Each row is followed by its class.
10, -21, -48, 26, 4, 29, -24, -9, 36, -4, 2, 5, -5, 53, -11, -14, 26, 6, 2, 15, -9, -53, 24, -37, 21, -3, 50, 9, 54, -14, 48, -3 => z929
-4, 24, -6, -17, 23, -31, 14, 2, -67, 11, 3, -4, -7, -7, 53, -2, 16, 26, 24, -12, -12, 31, 33, 15, -17, -41, 10, -6, -21, 38, -43, -23 => z363
-25, -60, 38, 45, -22, 28, -33, -63, 37, -19, -41, 7, -46, -12, -67, -15, -23, -2, -4, -65, -1, -17, 11, -50, 66, 9, -37, 23, 1, 4, 39, 45 => z929
-6, -16, -69, -5, -33, 25, -31, 11, 32, -21, 4, 36, 19, 26, -1, -8, 34, 29, -32, 21, -4, 4, 29, -15, -11, 29, 40, 18, 62, 7, 30, 8 => z353
-13, -31, -14, 33, -40, -2, -42, -74, 12, 10, -60, 18, 19, -10, -25, -12, -29, 2, -26, -49, -6, -25, 9, -53, 64, -11, -34, 34, 6, -19, 50, -15 => z353
8, -3, 83, -47, 34, -43, -26, -10, -5, -36, -45, 0, -48, -15, -19, -30, 17, 24, 20, -47, 13, 49, 42, 18, -12, -7, 19, -38, -41, 27, -44, -7 => z253
-4, 3, 68, -31, -5, -42, -14, 6, -36, -10, -24, 48, -53, -31, 4, -56, 26, 26, 10, -30, -11, 104, 57, 29, -38, -30, -6, 5, -29, 54, -28, -7 => z363
-12, -10, 44, -10, 29, -34, -4, -19, -40, -22, -14, -5, -9, -45, 1, 16, -5, 23, 18, -22, 17, 46, 47, 4, 7, -17, -21, -8, -36, 10, -30, -15 => z253
0, 7, 42, -35, 13, 1, -25, -12, -12, 27, -1, -52, -27, 15, 11, -13, 57, -10, 2, -36, 14, 14, 15, 3, -47, -21, 10, -32, -20, 22, 12, 0 => z327
16, -35, -52, 3, -30, 12, -23, 9, 53, -26, 14, 20, -50, 20, -6, -7, 28, 27, 2, 6, -18, -15, 32, -35, -5, 11, 60, 12, 33, 21, 21, 16 => z363
30, -106, 112, 13, -20, 20, -38, -84, 97, -16, 6, 3, 1, 14, -75, -66, 13, -54, 46, -54, -23, 13, -12, 28, 76, 10, -11, 24, -12, 26, 31, 53 => z363
36, -6, -11, 21, -6, 14, -20, -2, 16, 30, 60, 27, 16, -23, -3, -62, -3, -48, 20, 21, 40, 0, 4, -20, 48, 17, 22, -8, -18, 28, -28, 29 => z660
-14, -36, 31, 36, -23, 17, -7, -53, 19, 21, -63, 6, -22, -6, -61, -24, -22, -27, 5, -59, 6, -18, -3, -36, 59, -13, -39, 31, 6, -8, 56, 18 => z929
29, -18, 6, 7, 33, 9, -23, 1, 26, 24, 58, -11, 15, 18, -6, -38, 23, -43, 36, 22, 22, -32, 5, -11, 16, -6, 34, -45, 1, 35, -14, 22 => z929
-3, -40, 30, 55, -38, 25, -6, -76, 63, 18, -37, 52, -20, -12, -26, -17, -28, -37, -11, -30, 10, -8, -6, -48, 65, -8, -1, -14, -1, 27, 24, 68 => z929
15, 17, 22, -5, -20, 10, -28, 6, -9, -14, -12, -10, -25, 13, -6, -56, 24, 6, 22, -5, 14, 62, -1, 27, -59, -8, 7, -55, -6, 12, -36, 21 => z171
24, -41, -8, -17, 36, 15, -39, 23, 24, 21, 105, 7, 41, -19, 13, -13, 12, -42, 27, 24, 23, -19, 33, 15, 39, 46, 15, -2, -27, 37, -41, 26 => z353
17, 35, 56, -12, -21, -18, -19, -5, -9, -10, -56, -11, -62, 6, -7, -61, 29, -6, 14, -32, -6, 72, 16, 29, -9, -23, 25, -17, -39, 23, -11, 36 => z660
37, -9, -22, -5, -6, 17, -54, 2, 27, 12, 37, 12, 35, 1, 14, -90, 13, -54, 22, 39, 3, -44, 15, -3, 8, -7, 16, -30, -3, 6, -19, -16 => z353
25, -8, -14, 37, -8, 15, -6, -29, 30, 34, 9, 31, 51, -4, -6, 5, -23, -26, 10, 10, 33, -8, -31, -51, 35, 4, 18, -47, 6, -14, -7, -7 => z171
-33, 9, 29, -13, -7, -42, -3, -22, -34, -18, 6, 8, -18, -41, 21, 74, -25, 21, -11, -19, -1, 46, 43, -22, -18, -37, 9, -41, -33, 18, -16, 10 => z257
-2, -33, -11, 0, 15, 31, -20, -14, 76, -22, -3, 25, -34, 33, 15, 27, 20, 22, -11, 13, 2, -36, 40, -57, 30, 23, 62, 21, 34, -15, 20, 19 => z929
-16, -26, 38, 43, -14, 19, -16, -54, 12, 3, -58, -1, -26, -3, -59, -27, -35, -4, 8, -44, -13, 4, -5, 1, 61, -22, -54, 25, 7, -13, 46, 25 => z929
-19, -2, -35, 38, -47, 33, -33, -15, 37, -36, -91, 14, -68, 41, -37, -13, 40, 46, -5, -44, 0, 45, 5, -12, 15, 32, 16, -4, 38, 23, 49, 67 => z929
-19, 11, 4, -11, -40, 15, -11, -5, -11, -26, -69, -17, -28, 19, 72, 5, 99, -18, -14, -12, 1, 67, 45, 14, -65, 18, 20, 4, -24, 24, 24, 40 => z353
-7, -34, 18, 34, -37, 7, -16, -50, 33, 12, -27, 19, 8, -72, -60, -40, -34, -19, -3, -46, 17, 15, -10, -71, 98, 0, -37, 30, 5, -8, 10, 36 => z660
-28, 4, 14, 7, 26, -8, -23, -3, -51, -15, 76, -21, -19, -30, 6, 46, -63, 54, 19, -8, -7, 40, 42, -4, 7, -31, -9, -38, -34, 0, -82, 6 => z171
-29, -45, 22, 13, -41, 7, 0, -42, 21, -43, -100, 6, -24, -30, -63, 13, 39, 12, -21, -59, 39, 61, 8, -27, 0, 47, -37, 39, 16, -4, 62, 26 => z253
-10, 7, 62, -14, 9, -17, -15, -1, -37, 0, -49, 19, -59, 21, -9, -46, 29, 23, 8, -47, -3, 49, 52, 6, -17, -32, 8, -10, -16, 39, -3, -10 => z929
-6, -12, 2, -18, -14, 36, -12, 41, 30, -8, 18, -71, -45, 5, -52, 18, -2, 52, 0, 1, -17, 30, -35, 24, -24, 36, -15, 6, -17, 22, -41, 64 => z327
-17, 18, 18, -23, 13, -20, -2, -22, -45, 33, 8, -19, 10, -8, 54, 34, 11, 32, -15, -13, 4, 17, 27, -19, -31, -29, 3, 9, -37, 13, -38, -16 => z327
5, -22, -3, 9, -12, -19, 6, -46, 13, 13, -20, 12, 44, -30, -39, -7, -22, -15, 8, -20, 39, 4, -18, -23, 30, 2, -2, -17, 2, 16, -19, 12 => z253
-6, -22, -19, 0, -21, 36, -31, 4, 60, 8, 14, -19, -5, 23, -18, 7, 67, 4, -40, 15, -11, 6, 11, -43, -20, 22, 51, 0, 33, -5, 40, 23 => z327
-27, -34, 6, -32, -51, -5, -6, -35, 29, -5, -17, 70, 62, -38, -12, -4, 22, -40, -11, -39, 67, 16, -2, -61, -8, 34, -7, -5, 18, 35, -2, 15 => z353
29, -8, 18, -14, 4, -2, -49, -2, -3, 63, 86, -3, 33, 2, -33, -72, -6, -47, 33, 4, 13, -10, 6, 30, 0, -16, 0, -18, -27, 26, -30, -2 => z327
6, 20, 60, -35, -1, -29, -24, 10, 2, -27, -49, -19, -63, -5, 11, 4, 21, 33, 8, -23, -14, 75, 20, 25, -31, -9, 25, -50, -44, 30, -29, 29 => z257
4, -14, 26, -12, -21, -1, -15, -14, 24, -1, -68, 29, -79, -44, 29, -59, 49, -12, 8, -61, 12, 40, 32, -31, 1, 10, 5, -6, -29, 53, -22, 43 => z363
15, -5, -42, 19, -22, -7, 33, -45, 34, 34, -23, 73, 38, -53, 55, 49, 7, -22, -10, -23, 66, -11, -10, -88, 60, 28, 37, 17, 8, 25, -4, 57 => z660
-24, 3, 8, -4, 14, -27, 14, -18, -46, -21, 4, -2, -8, -32, 12, 41, -17, 40, 9, -17, 11, 53, 45, 24, -1, -19, 0, -16, -20, 30, -44, 20 => z253
-10, -21, -40, 1, -18, 18, -22, 0, 39, -19, 0, 27, -28, 31, -11, -15, 35, 19, -9, 6, 3, -19, 45, -51, -15, -4, 55, 6, 62, 5, 31, 10 => z929
33, -27, 17, 25, 26, 6, -37, -9, 15, 18, 73, 15, 6, 19, -23, -44, -12, -34, 44, 23, 15, -28, 19, 3, 33, -13, 14, -32, -16, 32, -10, 8 => z929
-20, -10, 59, -25, 70, -21, 1, -15, -44, -8, 29, 33, -35, 0, 72, 38, 5, 58, -7, -19, 21, 11, 84, -37, 0, -9, 29, 3, -41, 46, -66, -19 => z929
26, -27, -4, 5, -2, 1, -20, 1, 26, 12, 52, 20, 11, -23, -7, -51, 8, -37, 37, 17, 2, 1, 7, -6, 22, 0, 12, -10, -11, 34, -29, 12 => z363
81, 45, -35, 32, 47, -43, -45, -26, -1, 87, 9, -35, -27, -23, 41, -8, -30, -85, -16, 52, 25, -92, -12, -21, -10, -57, 21, -75, -41, -20, 65, -20 => z257
-13, -3, 78, -43, 8, -4, -29, -7, -8, 5, -3, -45, -55, -9, 8, -9, 50, 5, -1, -40, -3, 42, 40, -1, -46, -25, 5, -26, -41, 24, -8, 10 => z327
-50, -24, 55, -42, 9, -7, -16, -38, -11, 0, 91, 11, 3, -4, 18, 60, -23, 48, -18, -22, 18, 27, 54, -43, -12, -14, 29, -17, -35, 38, -76, -2 => z327
-1, 15, 2, -4, -28, -1, 3, 5, -38, 10, 74, 7, -18, -12, -69, -68, -64, -69, 33, -5, -29, -3, -21, 97, -32, -37, -16, -32, -24, 48, -50, 62 => z363
23, -34, -49, -5, -2, 22, -6, 8, 59, -37, -23, -6, 8, 24, -4, -4, 53, 19, 3, 34, 13, -26, 18, -38, -6, 31, 57, 10, 49, -25, 21, -18 => z253
-23, 27, 7, -16, 44, -61, 3, -17, -99, 11, 48, 9, 34, 45, 19, 52, -56, 76, 25, -2, -3, 2, 51, -3, 4, -70, 22, 5, -18, 16, -56, -77 => z929
-9, -15, -45, 6, -32, 48, -5, 8, 37, -45, 5, 24, -17, 1, 2, -17, 35, 14, -27, 9, 3, -10, 21, -58, 11, 36, 54, 22, 45, -5, 0, 37 => z660
27, -32, 64, -30, -13, -2, -1, 20, 19, -30, -32, 8, -64, -7, -36, -42, 29, -4, 30, -16, 41, 51, 26, 23, -37, 28, 3, -12, -40, 40, -15, 8 => z253
11, 1, -45, -2, -30, 16, -41, -12, 38, -8, -55, 18, -22, 35, -14, -32, 22, 5, -26, -16, -9, -32, 7, -28, -1, 14, 57, -14, 43, -19, 43, -2 => z257
-5, 6, 71, -46, 2, -15, -22, -7, -15, 21, -21, -22, -20, 9, 19, -20, 72, 6, -1, -34, 15, 59, 33, -3, -59, -21, 11, -13, -28, 25, 1, -16 => z327
-34, 1, 36, -24, 29, -11, -15, 17, -39, -21, 57, 21, 6, -15, 16, 42, -21, 43, -15, 12, -5, 56, 52, 6, 5, 0, 3, -23, -35, 36, -55, -20 => z353
-8, 21, 45, -44, 10, -43, -36, -1, -37, -12, -45, 4, -38, -27, 16, -24, 34, 32, -2, -47, 15, 69, 41, 2, -37, -13, 5, -41, -20, 34, -18, -1 => z257
-5, 20, 6, -41, 0, -20, -34, 34, -54, -15, 1, -22, -21, 19, -6, -24, 54, 17, 13, -28, 20, 62, 31, 42, -59, 5, 5, -42, -17, 61, -10, 0 => z353
62, 5, -27, -6, 5, -38, -29, 52, -59, -2, 2, -65, -89, -2, 33, -52, 90, -26, 48, 2, -9, -12, 45, 21, -99, -33, 10, -8, -48, 48, 31, -1 => z363
18, 27, 114, -20, 22, -44, -29, -7, -29, 5, -31, 12, -50, -14, 0, -48, 10, 6, 20, -39, -14, 111, 48, 58, 30, -26, 8, 10, -72, 26, -30, 21 => z660
6, -14, 20, -5, -33, 6, -43, -14, 52, 9, 39, 50, 44, -12, -23, -50, 0, -68, 1, 22, 29, 33, -2, -1, 12, 25, 17, -46, -23, 39, -28, 34 => z353
-72, -27, 51, -77, 1, 53, 28, 44, 10, -41, 35, -114, -80, -38, 14, 84, 50, 1, 4, -45, 27, -2, 14, -74, -69, 41, 4, -31, -65, 27, -87, 49 => z327
